(in the rows, 128 means zero)
Each row has a class, written after it.
[123 163 118 133  63 124 180 156 137  95 167 103 135 141 143  94 141 114
 164 103 111  71 134 156 147  93 132 132 160 156 120 114  50  82 151 136
 138 120 143 125 107 129 131 126 120 110 185 103  80  92  95 126 112 114
 103 111 140 108 133 163 148 111 110  92 194 124 108 120 135  95 110 103] | Fami
[129 144 123 122 149 112 133 130 139 136 122  93 131 136 133 106 142 108
 130 149 128 115 136 120 147 130 135 137 128 130 121 111 124 103 145 134
 143 126 156 143 113 130 131 148 135 113 126 106 132 122 127 108 100 119
 110 136 145 115 128 122 132 124 130 114 130 121 133 125 125 124 138 139] | Vaduz
[125 141 123 112 154 117 115 137 139 140 114 108 132 126 136 115 141 108
 142 147 122 118 127 115 148 131 131 133 128 146 121 110 143 118 136 130
 127 127 133 145 117 126 130 135 143 124 126 115 141 120 161 103 125 127
 121 133 140 120 129 122 133 131 127 120 117 124 133 140 115 127 121 140] | Vaduz
[128 131 120 122 126 126 136 134 139 118 127 113 131 143 127 117 145 102
 120 137 131 117 134 123 141 126 127 142 125 134 122 114 117 112 141 152
 128 127 142 143 119 121 132 132 122 118 146 106 126 130 132 119 130 127
 115 138 143 120 130 133 146 128 122 114 128 123 133 123 128 123 111 133] | Vaduz
[140 117 107 112 152 117 102 126 152 143 112  84 139 138 128 110 141  88
 127 136 128 119 138 117 143 127 118 129 119 125 114 100 141 105 146 138
 130 118 138 138 117 106 127 153 146 123 133 106 135 131 140 127 126 131
 122 147 132 118 138 108 132 122 128 121 127 121 133 132 128 132 127 142] | Vaduz
[118 122 111 119 100  95 189 120 133 113 131  92 121 162 139 122 134 105
 108 130 115 100 121 135 136 113 134 144 140 109 106 108  77  60 157 152
 132 130 144 153 109 106 133 117 121 108 166  99 103 123 126 115 132 116
  99 141 154 119 110 149 140 124 118 102 133  99 132 110 157 101 101 119] | Vaduz
[127 138 139 141 101 156 144 122 115  91 163 101 128 123 126 136 107 122
 156 100 130  84 122 136 122 104 133 135 150  98 124 141  33 101 150 119
 148 116 140 126 147 124 113 121 118 112 140 122  97  92 106 118  82 106
 122 119 145 129 132 139 158 120 132  91 178 123 106 113 102 141 116 110] | lukol
[137 134 128 129 132 137 125 132 132 122 135 117 135 121 127 120 123 123
 147 123 131 116 120 127 129 123 130 129 136 124 124 136 103 120 134 116
 132 130 134 127 130 127 118 133 130 129 123 125 130 115 122 127 110 126
 124 129 116 119 126 114 141 124 130 115 149 129 123 130 111 139 124 131] | lukol
[128 146 140 137 115 145 169 124 114 109 167 126 135 122 138 140 124 130
 161 125 126  92 126 137 132 126 138 136 156 132 132 131  65  96 121 118
 135 128 134 135 135 143 113 112 112 135 138 119 103  93 100 131 107 125
 122 102 137 123 128 139 145 119 122 116 158 131 127 111  99 133 109 118] | Fami
[130 139 130 126  81 146 142 140 128  97 168 115 127 129 126 115 124 120
 160 101 123  83 128 148 139  95 129 125 148 137 127 122  56 119 150 146
 131 116 130 111 129 122 125 129 116 133 162 122 104  98 102 129 111 121
 114 111 123 117 135 145 150 113 114 106 177 122 107 131 132 118 125 112] | Fami
[130 160 142 135 114 139 157 155 125 130 162 121 131 127 160 106 138 127
 175 129 119  97 130 141 151 126 129 130 159 169 134 119  81 114 131 118
 136 113 126 127 122 161 123 132 127 141 152 114 108  93 110 124 117 119
 119 100 128 116 131 143 136 118 123  94 158 153 126 142 110 106 110 121] | Fami
[122 128 129 126  69 146 168 128 117  82 176 109 127 137 131 138 107 117
 159  93 123  77 122 150 108  92 130 132 154 109 118 141   4  82 155 128
 138 123 128 109 139 152 125 122 111 106 164 117  86  88 108 127 102 133
 109 113 134 121 124 158 173 111 122  86 198 120  99 114 112 120 110  99] | lukol
[136 125 127 117 145 142 112 127 135 121 128 103 132 125 126 127 125 129
 141 122 134 110 130 122 131 111 127 128 126 115 126 134  86 114 142 122
 130 127 128 122 145 120 121 135 135 129 122 123 133 120 146 117 110 125
 133 132 130 126 135 117 142 111 132 105 145 126 116 124 108 145 126 132] | lukol
[139 132 117 117 108 119 166 128 131 117 142  93 137 148 136 133 129 100
 131 132 120  84 118 137 133 112 131 144 142 110 118 114  72  76 161 139
 142 124 146 143 119 108 130 129 123 109 155 100 112 117 113 111 106 119
 110 131 150 119 116 143 152 105 121  87 153 115 126 119 126 127  99 119] | Vaduz
[135 147 137 130 128 147 123 124 125 113 146 110 133 123 131 122 125 129
 144 121 123  97 132 129 135 114 122 132 148 127 136 133  84 112 126 114
 137 122 136 129 128 139 117 134 137 129 134 120 125 105 113 122 115 130
 128 122 136 126 136 128 146 126 129  98 158 138 105 128 105 131 121 116] | Fami
[125 132 136 117  99 145 142 127 134  97 155 100 131 136 126 121 120  99
 169 105 117  74 127 142 131  96 143 137 154 101 133 131  35  81 158 129
 141 115 134 113 133 109 128 131 114 126 162 114 105  89 110 115 101 125
 110 125 141 118 134 131 159 114 127  86 179 121 105 114 111 128 112 116] | lukol
[140 141 140 132 121 158 103 146 121 107 154 129 140 109 130 117 127 126
 158 109 132 101 132 135 134 117 123 129 142 137 134 134 104 146 125 107
 131 125 125 110 133 147 117 134 130 137 132 142 125 110  92 135  98 127
 134 122 109 108 143 121 135 115 127 114 150 143 114 140  97 138 136 132] | lukol
[132 132 115 118 138 119 133 119 145 142 122 100 131 148 125 111 143 101
 133 136 125 109 130 112 138 121 121 134 128 123 128 113 112  90 151 141
 132 126 135 142 117 120 130 140 134 118 135 106 131 127 126 111 122 128
 115 135 145 121 124 121 141 122 121 107 138 115 132 122 126 124 112 136] | Vaduz
